Here is a tiny trained network, its code and every weight. The questions are about switching its units off for an input and a class, where a switched-off unit gives its printed mean instead of its output.

import numpy as np


def w(rows, s, z=0):
    codes = np.array(rows[::2]) - 128.0
    scale = np.full(codes.shape[1], s)
    scale[-1] = z or s
    return codes * scale


def norm(h):
    return h / np.sqrt((h * h).mean(-1, keepdims=True) + 1e-5)


def f(y):
    return np.maximum(y, 0)


def log_softmax(a):
    a = a - a.max(-1, keepdims=True)
    return a - np.log(np.exp(a).sum(-1, keepdims=True))


def net(x, mask):
    res = np.array(x, float).reshape(1, 6) / 4 @ E
    u = 0
    for l in range(3):
        y = f(norm(res) @ A[l][:, :-1].T + A[l][:, -1])
        res = res + np.where(mask[u : u + 9], y, B[l][:, -1]) @ B[l][:, :-1]
        u += 9
    return log_softmax(norm(res)[-1] @ U[:, :-1].T + U[:, -1])


A, B = {}, {}
E = w([
[138,131,99,123,118,132],'x0',
[247,165,127,65,236,115],'x1',
[118,116,125,215,230,253],'x2',
[224,14,191,146,91,183],'x3',
[126,127,137,130,129,125],'x4',
[128,210,202,109,107,194],'x5',
],0.0064)
A[0] = w([
[102,83,143,124,68,150,102],'0.n1',
[106,116,178,133,116,102,154],'0.n2',
[206,73,153,102,68,135,38],'0.n3',
[149,125,117,131,178,138,122],'0.n4',
[138,3,106,146,161,54,75],'0.n5',
[147,198,193,101,75,176,58],'0.n6',
[174,134,148,59,126,60,124],'0.n7',
[111,105,167,62,38,55,3],'0.n8',
[117,114,101,170,168,49,98],'0.n9',
],0.014,0.0066)
B[0] = w([
[149,142,183,154,127,47,209],'0.n1',
[157,121,89,118,119,108,189],'0.n2',
[88,59,180,81,177,124,208],'0.n3',
[185,154,120,156,149,90,193],'0.n4',
[169,181,143,107,63,222,246],'0.n5',
[180,174,87,74,64,225,199],'0.n6',
[170,133,57,154,195,107,254],'0.n7',
[122,89,6,154,165,145,249],'0.n8',
[140,171,160,65,94,230,204],'0.n9',
],0.012,0.0064)
A[1] = w([
[17,128,111,127,5,89,252],'1.n1',
[36,239,52,32,152,90,145],'1.n2',
[110,215,159,161,150,101,114],'1.n3',
[112,148,128,59,89,177,72],'1.n4',
[185,25,170,153,111,145,32],'1.n5',
[160,60,189,148,138,131,109],'1.n6',
[45,231,155,59,142,1,178],'1.n7',
[71,91,111,174,36,150,109],'1.n8',
[169,93,115,238,190,193,161],'1.n9',
],0.0082,0.0039)
B[1] = w([
[247,129,174,168,152,92,223],'1.n1',
[116,9,182,105,126,147,253],'1.n2',
[121,113,107,115,86,124,162],'1.n3',
[113,161,112,113,103,152,175],'1.n4',
[79,150,149,77,140,139,171],'1.n5',
[129,93,92,100,140,117,164],'1.n6',
[151,75,117,87,155,154,169],'1.n7',
[216,170,156,116,157,161,187],'1.n8',
[58,141,126,193,116,98,247],'1.n9',
],0.012,0.0058)
A[2] = w([
[159,93,70,41,206,215,241],'2.n1',
[221,221,162,100,213,2,5],'2.n2',
[125,148,217,242,127,151,148],'2.n3',
[96,188,75,50,21,144,251],'2.n4',
[197,19,225,167,170,126,228],'2.n5',
[195,83,175,134,214,217,147],'2.n6',
[19,179,96,209,197,189,78],'2.n7',
[57,31,193,61,152,153,52],'2.n8',
[80,142,148,209,171,183,145],'2.n9',
],0.0086,0.0026)
B[2] = w([
[72,101,225,187,102,148,253],'2.n1',
[140,195,156,255,75,6,162],'2.n2',
[145,84,70,189,177,100,176],'2.n3',
[158,125,194,178,127,227,166],'2.n4',
[1,210,88,120,179,105,207],'2.n5',
[98,206,115,81,29,82,227],'2.n6',
[169,42,75,65,154,170,164],'2.n7',
[58,85,196,33,210,54,154],'2.n8',
[205,10,59,105,112,141,164],'2.n9',
],0.0081,0.012)
U = w([
[180,139,160,115,48,246,234],'0',
[179,17,39,154,190,118,209],'1',
[12,86,202,59,133,76,1],'2',
[176,218,150,197,109,5,80],'3',
],0.014,0.00094)

Each question gives the input, the list of numbers given to net, and the class t.
The units are the neurons (one row each of A and B). Each row of codes is followed by its name. A weight is (code - 128) times the scale printed after its matrix; where a second scale follows, it is the last column's (A, B and U).
mask holds one flag per neuron, layer by layer. A switched-off neuron (its flag False) gives its mean, the last column of its row in B, instead of its output. The means were averaged over made-up inputs and are rounded, as every weight is.
A unit's drop is (log p(t) with every unit on - log p(t) with that unit switched off) / (log p(t) with every unit on - log p(t) with every unit switched off).
The circuit of an input: a set's keep is (log p(t) with only the set's units on - log p(t) with every unit switched off) / (log p(t) with every unit on - log p(t) with every unit switched off). Starting from the 12 units with the biggest drops (on a tie, the unit counted first), units are removed one at a time, each time the one whose removal leaves the highest keep (on an exact tie, the one counted first), for as long as the keep stays at least 0.8.
units of the circuit, in order: the units of the circuit, biggest drop first
unit that matters most: the unit with the biggest drop
top k neurons: the k neurons with the biggest drops, biggest first
top k neurons in layer l: the k neurons of layer l with the biggest drops, biggest first
input [-4,-5,6,2,4,-8], class 0: units of the circuit, in order	[0.n5]
input [-4,-3,8,7,4,6], class 1: top 3 neurons	[0.n5, 1.n9, 0.n9]
input [-2,0,0,4,-6,-4], class 0: top 2 neurons	[0.n5, 1.n2]
input [-3,6,-2,5,5,-3], class 3: top 2 neurons	[0.n7, 1.n2]
input [1,-3,-2,6,-3,-5], class 2: top 4 neurons	[0.n3, 0.n6, 0.n1, 2.n8]
input [-5,1,4,-8,-6,-7], class 2: top 2 neurons	[1.n2, 0.n6]
input [-6,-1,-6,-6,-1,1], class 1: top 2 neurons in layer 0	[0.n8, 0.n7]
input [-6,-6,-6,5,-6,3], class 1: top 2 neurons in layer 0	[0.n8, 0.n2]
input [-8,-5,4,-3,2,-5], class 0: top 2 neurons	[0.n9, 0.n7]
input [-2,6,-8,-1,6,5], class 1: top 2 neurons	[0.n7, 0.n8]
input [1,7,8,2,8,4], class 1: top 2 neurons in layer 1	[1.n9, 1.n1]
input [-5,-8,-4,0,-4,-5], class 3: top 2 neurons	[1.n1, 0.n1]
input [7,1,1,-1,-1,-1], class 0: top 4 neurons	[0.n9, 1.n1, 0.n7, 0.n1]
input [-7,-4,4,8,1,-6], class 2: unit that matters most	0.n3
input [-5,7,4,0,-8,-3], class 3: top 2 neurons	[0.n4, 0.n8]
input [4,8,1,-2,4,-7], class 3: top 2 neurons	[0.n4, 0.n6]
input [3,-7,0,-3,1,-6], class 3: top 2 neurons in layer 0	[0.n6, 0.n1]
input [-3,-6,7,-5,-4,-8], class 0: top 3 neurons	[0.n9, 0.n7, 0.n8]
input [-8,-1,-7,7,2,0], class 1: top 4 neurons in layer 0	[0.n8, 0.n7, 0.n2, 0.n9]
input [1,-8,-4,6,5,3], class 3: unit that matters most	1.n1
input [0,-7,6,3,5,-4], class 3: top 2 neurons in layer 1	[1.n8, 1.n1]
input [0,-3,-6,-6,-2,1], class 1: top 2 neurons in layer 0	[0.n8, 0.n3]
input [3,5,0,3,5,-4], class 3: top 2 neurons in layer 0	[0.n4, 0.n7]
